Below is a small trained network, with its code and all its weights. Each question gives an input and a target symbol and asks what happens when units are switched off, that is, made to give their printed mean instead of their output.

import numpy as np


def w(rows, s, z=0):
    codes = np.array(rows[::2]) - 128.0
    scale = np.full(codes.shape[1], s)
    scale[-1] = z or s
    return codes * scale


def norm(h):
    return h / np.sqrt((h * h).mean(-1, keepdims=True) + 1e-5)


def f(y):
    return y / 2 * (1 + np.tanh(0.7978845608 * (y + 0.044715 * y**3)))


def softmax(a):
    e = np.exp(a - a.max(-1, keepdims=True))
    return e / e.sum(-1, keepdims=True)


def log_softmax(a):
    a = a - a.max(-1, keepdims=True)
    return a - np.log(np.exp(a).sum(-1, keepdims=True))


def net(x, mask):
    ids = ['ΔΘΛαβγεζημξπτφψω'.index(c) for c in x.split()]
    T = len(ids)
    res = E[ids] + P[:T]
    u = 0
    for l in range(2):
        q, k, v = (norm(res) @ M[l].T for M in (Q, K, V))
        z = softmax(np.where(np.tri(T) > 0, q @ k.T / 2**0.5, -1e9)) @ v
        res = res + np.where(mask[u], z, O[l][:, -1]) @ O[l][:, :-1]
        u += 1
        y = f(norm(res) @ A[l][:, :-1].T + A[l][:, -1])
        res = res + np.where(mask[u : u + 8], y, B[l][:, -1]) @ B[l][:, :-1]
        u += 8
    return log_softmax(norm(res)[-1] @ U[:, :-1].T + U[:, -1])


Q, K, V, O, A, B = {}, {}, {}, {}, {}, {}
E = w([
[50,123,104,182,96],'Δ',
[57,98,111,136,77],'Θ',
[94,113,56,169,161],'Λ',
[94,93,69,134,149],'α',
[82,84,177,66,39],'β',
[92,100,65,142,154],'γ',
[65,82,149,88,55],'ε',
[85,73,86,81,132],'ζ',
[80,78,82,94,131],'η',
[88,94,66,133,153],'μ',
[54,93,121,126,71],'ξ',
[90,124,68,186,149],'π',
[73,132,101,198,123],'τ',
[52,126,202,110,1],'φ',
[66,114,102,170,107],'ψ',
[44,131,137,167,51],'ω',
],0.0041)
P = w([
[32,30,255,182,236],'0',
[28,27,203,164,194],'1',
[16,63,132,186,152],'2',
[44,41,118,161,112],'3',
[17,92,75,165,106],'4',
[61,75,70,171,79],'5',
[61,85,46,153,81],'6',
[72,103,35,158,75],'7',
[131,75,39,142,68],'8',
[97,130,17,112,82],'9',
[191,98,46,131,71],'10',
[156,167,38,86,91],'11',
[201,128,28,105,52],'12',
],0.0045)
Q[0] = w([
[219,119,213,161,204],'L0H0',
[196,2,79,151,50],'L0H0',
],0.0073)
K[0] = w([
[1,94,223,151,245],'L0H0',
[126,249,98,67,155],'L0H0',
],0.0063)
V[0] = w([
[32,147,253,123,57],'L0H0',
[187,5,108,12,115],'L0H0',
],0.0047)
O[0] = w([
[177,67,71,109,177,252],'L0H0',
[154,119,146,255,93,144],'L0H0',
],0.0083,0.0036)
A[0] = w([
[101,163,127,154,124,4],'L0N0',
[210,197,113,133,130,163],'L0N1',
[78,195,254,125,114,40],'L0N2',
[174,148,73,154,92,180],'L0N3',
[99,84,182,152,108,52],'L0N4',
[97,162,155,160,140,49],'L0N5',
[166,61,84,143,97,203],'L0N6',
[7,103,135,173,104,77],'L0N7',
],0.0057,0.0026)
B[0] = w([
[88,66,59,93,177,105],'L0N0',
[76,71,123,200,104,109],'L0N1',
[114,174,54,131,146,105],'L0N2',
[32,82,119,122,145,176],'L0N3',
[126,174,187,154,146,126],'L0N4',
[112,85,3,96,200,102],'L0N5',
[87,146,135,79,159,253],'L0N6',
[172,54,236,186,150,191],'L0N7',
],0.0057,0.0053)
Q[1] = w([
[96,62,35,118,170],'L1H0',
[61,1,102,71,39],'L1H0',
],0.008)
K[1] = w([
[36,100,125,10,2],'L1H0',
[129,253,58,236,18],'L1H0',
],0.006)
V[1] = w([
[135,90,61,64,253],'L1H0',
[224,49,201,23,13],'L1H0',
],0.004)
O[1] = w([
[92,185,149,164,90,254],'L1H0',
[255,122,103,188,142,238],'L1H0',
],0.009,0.0016)
A[1] = w([
[164,189,109,88,219,140],'L1N0',
[121,157,136,221,115,92],'L1N1',
[129,205,138,188,109,4],'L1N2',
[106,83,129,3,177,198],'L1N3',
[136,99,33,156,198,106],'L1N4',
[156,114,67,39,206,236],'L1N5',
[175,159,2,104,192,63],'L1N6',
[221,182,58,123,85,106],'L1N7',
],0.0073,0.0039)
B[1] = w([
[110,13,147,152,199,72],'L1N0',
[146,14,208,171,142,124],'L1N1',
[91,36,29,79,147,62],'L1N2',
[64,168,48,43,114,250],'L1N3',
[166,34,127,98,207,215],'L1N4',
[136,91,77,3,152,167],'L1N5',
[59,189,202,96,164,98],'L1N6',
[191,177,140,102,109,98],'L1N7',
],0.0075,0.0022)
U = w([
[161,71,116,184,125,56],'Δ',
[144,140,215,244,130,81],'Θ',
[116,170,217,198,106,70],'Λ',
[210,100,58,6,235,77],'α',
[76,213,222,136,74,59],'β',
[103,186,221,192,102,71],'γ',
[218,33,121,224,170,86],'ε',
[49,31,188,86,122,254],'ζ',
[33,254,197,114,52,62],'η',
[125,181,215,201,116,77],'μ',
[114,87,91,144,52,194],'ξ',
[149,241,127,87,57,154],'π',
[82,165,25,43,124,45],'τ',
[136,169,98,123,38,163],'φ',
[167,143,246,253,141,102],'ψ',
[65,171,72,87,88,28],'ω',
],0.0073,0.0076)

Each question gives the input, a string of symbols that net reads in full, and the target symbol t.
The units are the heads (2 rows each of Q, K, V and O) and the neurons (one row each of A and B). Each row of codes is followed by its name. A weight is (code - 128) times the scale printed after its matrix; where a second scale follows, it is the last column's (O, A, B and U).
mask holds one flag per unit, layer by layer, with each layer's heads first. A switched-off unit (its flag False) gives its mean, the last column of its rows in O or B, instead of its output. The means were averaged over made-up inputs and are rounded, as every weight is.
A unit's drop is (log p(t) with every unit on - log p(t) with that unit switched off) / (log p(t) with every unit on - log p(t) with every unit switched off).
The circuit of an input: a set's keep is (log p(t) with only the set's units on - log p(t) with every unit switched off) / (log p(t) with every unit on - log p(t) with every unit switched off). Starting from the 12 units with the biggest drops (on a tie, the unit counted first), units are removed one at a time, each time the one whose removal leaves the highest keep (on an exact tie, the one counted first), for as long as the keep stays at least 0.8.
units of the circuit, in order: the units of the circuit, biggest drop first
unit that matters most: the unit with the biggest drop
top k neurons: the k neurons with the biggest drops, biggest first
top k neurons in layer l: the k neurons of layer l with the biggest drops, biggest first
input ξ φ φ ω φ Λ φ ω φ ψ, target α: unit that matters most : L1N4
input γ η ζ μ ζ γ φ γ τ, target ζ: units of the circuit, in order : L1H0; L0H0
input β Δ ω π ξ φ Δ, target α: units of the circuit, in order : L0H0; L1N4
input ω ω ω π φ ζ, target α: units of the circuit, in order : L1N5; L1H0
input φ ζ π Δ β φ β φ φ Δ γ, target ζ: top 3 neurons in layer 0 : L0N3; L0N1; L0N7
input β ψ τ π η φ η, target α: top 2 neurons in layer 1 : L1N5; L1N4
input φ γ β β α ω μ μ φ β ζ, target ε: units of the circuit, in order : L0H0; L1H0
input φ φ φ γ β φ π, target α: top 3 neurons : L1N4; L1N5; L0N4
input α β ε μ φ μ φ ω Δ φ ψ ξ π, target ζ: top 2 neurons : L0N3; L0N1
input γ γ τ η ξ φ β Θ ψ μ β ζ, target ζ: units of the circuit, in order : L0N3; L0H0; L1H0
input ζ ζ ω ε φ η τ φ ε ψ Θ ξ μ, target ζ: units of the circuit, in order : L0N3; L1H0; L0H0
input Δ η φ π π ω φ ζ Λ β φ β, target α: units of the circuit, in order : L1H0; L1N5
input μ ξ φ Δ, target α: units of the circuit, in order : L0H0; L1N5
input φ ε α ξ ψ π μ ε β ε, target ε: unit that matters most : L0H0
input φ π η ω ε φ Λ, target α: units of the circuit, in order : L1N4; L1N5
input γ ζ ζ φ β, target α: units of the circuit, in order : L1H0; L0N3; L1N5
input ω ω φ β β, target ε: top 2 neurons : L0N3; L1N3
input φ η β β β φ, target ε: units of the circuit, in order : L1H0; L0H0
input ζ ζ ε ζ β η φ ξ ξ μ ξ ξ α, target ζ: units of the circuit, in order : L0N3; L1H0; L0H0
input φ φ Δ φ Δ ε β β β β η, target ε: units of the circuit, in order : L0H0; L1H0
input φ ζ η ε ω ζ ε φ ω β Δ, target ζ: units of the circuit, in order : L0N3; L1N1
input β Λ φ η, target α: top 2 neurons : L0N3; L1N4
input ε ξ ω Λ ω Λ ζ τ γ ζ ω φ τ, target α: top 2 neurons : L0N7; L1N4
input φ μ γ β γ η ω φ Θ τ, target ζ: top 3 neurons : L0N7; L1N4; L0N6
input τ μ ψ β β, target ε: top neuron : L0N3
input ω β η ε φ ω α τ τ ε φ ξ, target α: top 2 neurons : L0N7; L1N4
input ζ τ Δ Δ ω ω ζ φ π, target ζ: top 2 neurons : L1N6; L0N7
